Below is a small trained network, with its code and all its weights. Each question gives an input and a class and asks what happens when units are switched off, that is, made to give their printed mean instead of their output.

import numpy as np


def w(rows, s, z=0):
    codes = np.array(rows[::2]) - 128.0
    scale = np.full(codes.shape[1], s)
    scale[-1] = z or s
    return codes * scale


def f(y):
    return np.maximum(y, 0)


def log_softmax(a):
    a = a - a.max(-1, keepdims=True)
    return a - np.log(np.exp(a).sum(-1, keepdims=True))


def net(x, mask):
    res = np.array(x, float).reshape(1, 5) / 4 @ E
    y = f(res @ A[0][:, :-1].T + A[0][:, -1])
    res = res + np.where(mask, y, B[0][:, -1]) @ B[0][:, :-1]
    return log_softmax(res[-1] @ U[:, :-1].T + U[:, -1])


A, B = {}, {}
E = w([
[116,70,188,148,129,48,162,184,183],'x0',
[195,39,179,43,51,160,92,215,39],'x1',
[112,164,152,82,174,42,85,84,120],'x2',
[118,190,72,96,68,122,151,5,167],'x3',
[105,204,190,109,161,217,138,111,153],'x4',
],0.011)
A[0] = w([
[138,111,159,137,188,70,147,167,139,58],'N1',
[125,150,57,110,179,77,114,80,180,46],'N2',
[183,150,37,89,67,176,137,73,144,134],'N3',
[138,180,168,51,104,206,90,50,145,231],'N4',
[117,144,139,80,182,1,91,88,57,191],'N5',
[217,101,168,69,132,41,77,146,98,168],'N6',
[109,114,109,155,75,149,213,153,119,200],'N7',
[186,77,103,123,62,35,151,113,162,2],'N8',
[118,94,82,148,33,54,164,108,140,149],'N9',
],0.0091,0.005)
B[0] = w([
[77,153,65,138,85,62,112,55,98,180],'N1',
[151,121,238,49,107,150,89,206,91,189],'N2',
[60,180,113,214,165,75,67,47,57,216],'N3',
[70,191,146,104,143,104,113,93,40,246],'N4',
[125,88,158,113,255,4,124,203,77,219],'N5',
[129,67,139,137,144,136,37,154,110,231],'N6',
[101,72,134,137,204,43,76,114,111,197],'N7',
[79,152,154,196,139,134,16,139,211,179],'N8',
[27,210,166,175,221,62,110,67,189,196],'N9',
],0.0091,0.013)
U = w([
[224,62,9,45,33,226,185,128,247,2],'0',
[122,209,95,129,103,215,79,42,78,219],'1',
[99,179,134,179,182,174,65,139,228,98],'2',
[211,22,209,31,115,131,118,253,52,180],'3',
[76,146,99,174,213,21,143,61,140,188],'4',
[87,220,161,128,140,147,245,41,255,123],'5',
[143,50,3,146,119,155,156,171,89,54],'6',
[176,41,51,190,26,136,68,148,167,26],'7',
],0.0095,0.0085)

Each question gives the input, the list of numbers given to net, and the class t.
The units are the neurons (one row each of A and B). Each row of codes is followed by its name. A weight is (code - 128) times the scale printed after its matrix; where a second scale follows, it is the last column's (A, B and U).
mask holds one flag per neuron, in row order. A switched-off neuron (its flag False) gives its mean, the last column of its row in B, instead of its output. The means were averaged over made-up inputs and are rounded, as every weight is.
A unit's drop is (log p(t) with every unit on - log p(t) with that unit switched off) / (log p(t) with every unit on - log p(t) with every unit switched off).
The circuit of an input: a set's keep is (log p(t) with only the set's units on - log p(t) with every unit switched off) / (log p(t) with every unit on - log p(t) with every unit switched off). Starting from all 9 units, units are removed one at a time, each time the one whose removal leaves the highest keep (on an exact tie, the one counted first), for as long as the keep stays at least 0.8.
circuit, biggest first: the units of the circuit, biggest drop first
most important unit: the unit with the biggest drop
k most important neurons: the k neurons with the biggest drops, biggest first
drop when u is switched off: that unit's drop, to one decimal
input [-1,0,-3,-6,-5], class 3: circuit, biggest first -> [N3]
input [7,-6,-7,1,7], class 5: circuit, biggest first -> [N5, N6]
input [-7,-7,-7,6,0], class 1: 3 most important neurons -> [N5, N2, N4]
input [-1,-2,7,-4,-4], class 3: circuit, biggest first -> [N3, N9, N2]
input [2,7,6,5,8], class 1: 4 most important neurons -> [N4, N2, N7, N9]
input [8,7,0,3,-3], class 2: circuit, biggest first -> [N8, N9, N6]
input [3,3,-2,1,6], class 3: 4 most important neurons -> [N3, N9, N1, N8]
input [-7,3,2,-3,0], class 3: 2 most important neurons -> [N9, N1]
input [-4,8,8,8,5], class 4: 3 most important neurons -> [N5, N3, N2]
input [-3,-4,1,-8,6], class 1: 4 most important neurons -> [N5, N9, N7, N8]
input [0,3,-7,-1,8], class 1: 4 most important neurons -> [N5, N2, N4, N6]
input [1,1,-8,-2,5], class 3: 4 most important neurons -> [N9, N3, N8, N1]
input [0,-3,-8,-7,-3], class 6: circuit, biggest first -> [N9, N3, N5, N2]
input [-3,-4,1,-5,3], class 1: most important unit -> N5
input [3,5,2,-1,-6], class 4: 4 most important neurons -> [N9, N8, N2, N1]
input [-6,-3,2,-5,5], class 1: circuit, biggest first -> [N5, N9]
input [6,7,7,-1,-8], class 4: 2 most important neurons -> [N9, N8]
input [2,-2,1,-7,8], class 5: 2 most important neurons -> [N5, N6]
input [-6,7,-1,-1,3], class 1: drop when N7 is switched off -> 0.0
input [-6,-1,-2,4,2], class 1: circuit, biggest first -> [N5]
input [-3,-2,-8,-6,3], class 6: drop when N4 is switched off -> 0.1
input [0,1,6,-5,3], class 3: drop when N3 is switched off -> 0.3
